Below are the code and all the weights of a small trained network. Each question names an input and a class and asks about switching units off, where a switched-off unit gives its printed mean instead of its output.

import numpy as np


def w(rows, s, z=0):
    codes = np.array(rows[::2]) - 128.0
    scale = np.full(codes.shape[1], s)
    scale[-1] = z or s
    return codes * scale


def f(y):
    return y / 2 * (1 + np.tanh(0.7978845608 * (y + 0.044715 * y**3)))


def log_softmax(a):
    a = a - a.max(-1, keepdims=True)
    return a - np.log(np.exp(a).sum(-1, keepdims=True))


def net(x, mask):
    res = np.array(x, float).reshape(1, 3) / 4 @ E
    y = f(res @ A[0][:, :-1].T + A[0][:, -1])
    res = res + np.where(mask, y, B[0][:, -1]) @ B[0][:, :-1]
    return log_softmax(res[-1] @ U[:, :-1].T + U[:, -1])


A, B = {}, {}
E = w([
[160,139,164,46,74,231],'x0',
[224,93,135,123,31,71],'x1',
[183,156,1,127,136,158],'x2',
],0.01)
A[0] = w([
[100,99,105,161,140,76,114],'n0',
[156,109,124,106,96,97,110],'n1',
[158,171,5,118,126,159,100],'n2',
[168,105,175,129,106,88,108],'n3',
[81,176,142,149,142,159,104],'n4',
[94,151,112,126,158,164,119],'n5',
[136,138,179,87,113,162,117],'n6',
[157,114,121,118,88,94,118],'n7',
[133,120,131,111,125,113,250],'n8',
[123,119,109,169,134,99,96],'n9',
[143,103,126,108,105,120,104],'n10',
[136,138,116,192,146,70,117],'n11',
[133,109,141,74,106,178,115],'n12',
[100,154,133,131,176,151,137],'n13',
[122,129,133,135,115,125,249],'n14',
[108,91,139,176,142,81,124],'n15',
[155,158,136,85,120,165,108],'n16',
[141,110,120,137,92,117,121],'n17',
[148,103,127,140,94,119,136],'n18',
[121,121,159,82,108,155,120],'n19',
[169,113,104,127,94,106,109],'n20',
[92,148,112,98,166,150,113],'n21',
[73,125,201,127,139,133,96],'n22',
[97,90,185,107,116,101,138],'n23',
[113,105,193,141,108,111,88],'n24',
],0.018,0.013)
B[0] = w([
[113,155,80,94,107,162,195],'n0',
[93,81,118,149,82,100,175],'n1',
[217,175,138,187,144,7,247],'n2',
[107,88,89,172,77,72,190],'n3',
[75,77,116,169,47,95,177],'n4',
[75,79,98,140,108,84,182],'n5',
[125,182,83,80,106,121,193],'n6',
[77,88,106,144,108,103,184],'n7',
[125,93,118,98,249,197,235],'n8',
[109,177,114,101,74,127,163],'n9',
[84,116,102,128,73,92,148],'n10',
[98,180,86,41,65,162,209],'n11',
[92,170,93,62,93,169,195],'n12',
[126,80,84,147,115,116,194],'n13',
[133,87,122,89,240,215,234],'n14',
[138,189,87,46,95,147,200],'n15',
[90,184,70,106,95,137,178],'n16',
[97,81,134,139,115,94,160],'n17',
[108,99,96,134,138,116,172],'n18',
[138,164,99,79,115,125,182],'n19',
[111,91,113,159,98,89,181],'n20',
[75,71,121,159,83,106,179],'n21',
[172,135,114,169,110,19,199],'n22',
[210,162,165,183,180,19,206],'n23',
[151,155,144,170,129,35,181],'n24',
],0.011,0.014)
U = w([
[83,219,85,46,93,143,134],'0',
[45,1,101,179,94,112,149],'1',
[211,189,125,200,133,82,114],'2',
[136,63,127,88,226,185,254],'3',
[136,142,168,163,107,175,86],'4',
[96,144,149,152,124,158,74],'5',
[108,136,166,142,113,163,79],'6',
[100,134,169,149,92,151,91],'7',
],0.014,0.0062)

Each question gives the input, the list of numbers given to net, and the class t.
The units are the neurons (one row each of A and B). Each row of codes is followed by its name. A weight is (code - 128) times the scale printed after its matrix; where a second scale follows, it is the last column's (A, B and U).
mask holds one flag per neuron, in row order. A switched-off neuron (its flag False) gives its mean, the last column of its row in B, instead of its output. The means were averaged over made-up inputs and are rounded, as every weight is.
A unit's drop is (log p(t) with every unit on - log p(t) with that unit switched off) / (log p(t) with every unit on - log p(t) with every unit switched off).
The circuit of an input: a set's keep is (log p(t) with only the set's units on - log p(t) with every unit switched off) / (log p(t) with every unit on - log p(t) with every unit switched off). Starting from the 12 units with the biggest drops (on a tie, the unit counted first), units are removed one at a time, each time the one whose removal leaves the highest keep (on an exact tie, the one counted first), for as long as the keep stays at least 0.8.
units of the circuit, in order: the units of the circuit, biggest drop first
unit that matters most: the unit with the biggest drop
top k neurons: the k neurons with the biggest drops, biggest first
drop of u: that unit's drop, to one decimal
input [-4,4,-3], class 0: top 3 neurons	(n15, n11, n2)
input [5,5,-8], class 2: units of the circuit, in order	(n23)
input [2,-7,7], class 1: top 2 neurons	(n21, n5)
input [1,1,-4], class 2: top 3 neurons	(n23, n24, n22)
input [-8,4,-7], class 0: top 2 neurons	(n11, n15)
input [6,2,-8], class 2: top 3 neurons	(n23, n22, n24)
input [1,-7,-8], class 2: top 2 neurons	(n23, n22)
input [-7,7,-4], class 0: top 4 neurons	(n15, n11, n0, n9)
input [-8,8,-5], class 0: top 3 neurons	(n15, n11, n0)
input [-7,-1,7], class 0: top 2 neurons	(n11, n23)
input [3,-7,7], class 1: top 4 neurons	(n21, n5, n23, n4)
input [2,3,3], class 3: drop of n21	0.1
input [3,-2,8], class 2: drop of n2	0.7
input [-2,-3,-3], class 3: unit that matters most	n2
input [5,6,4], class 1: drop of n11	0.2
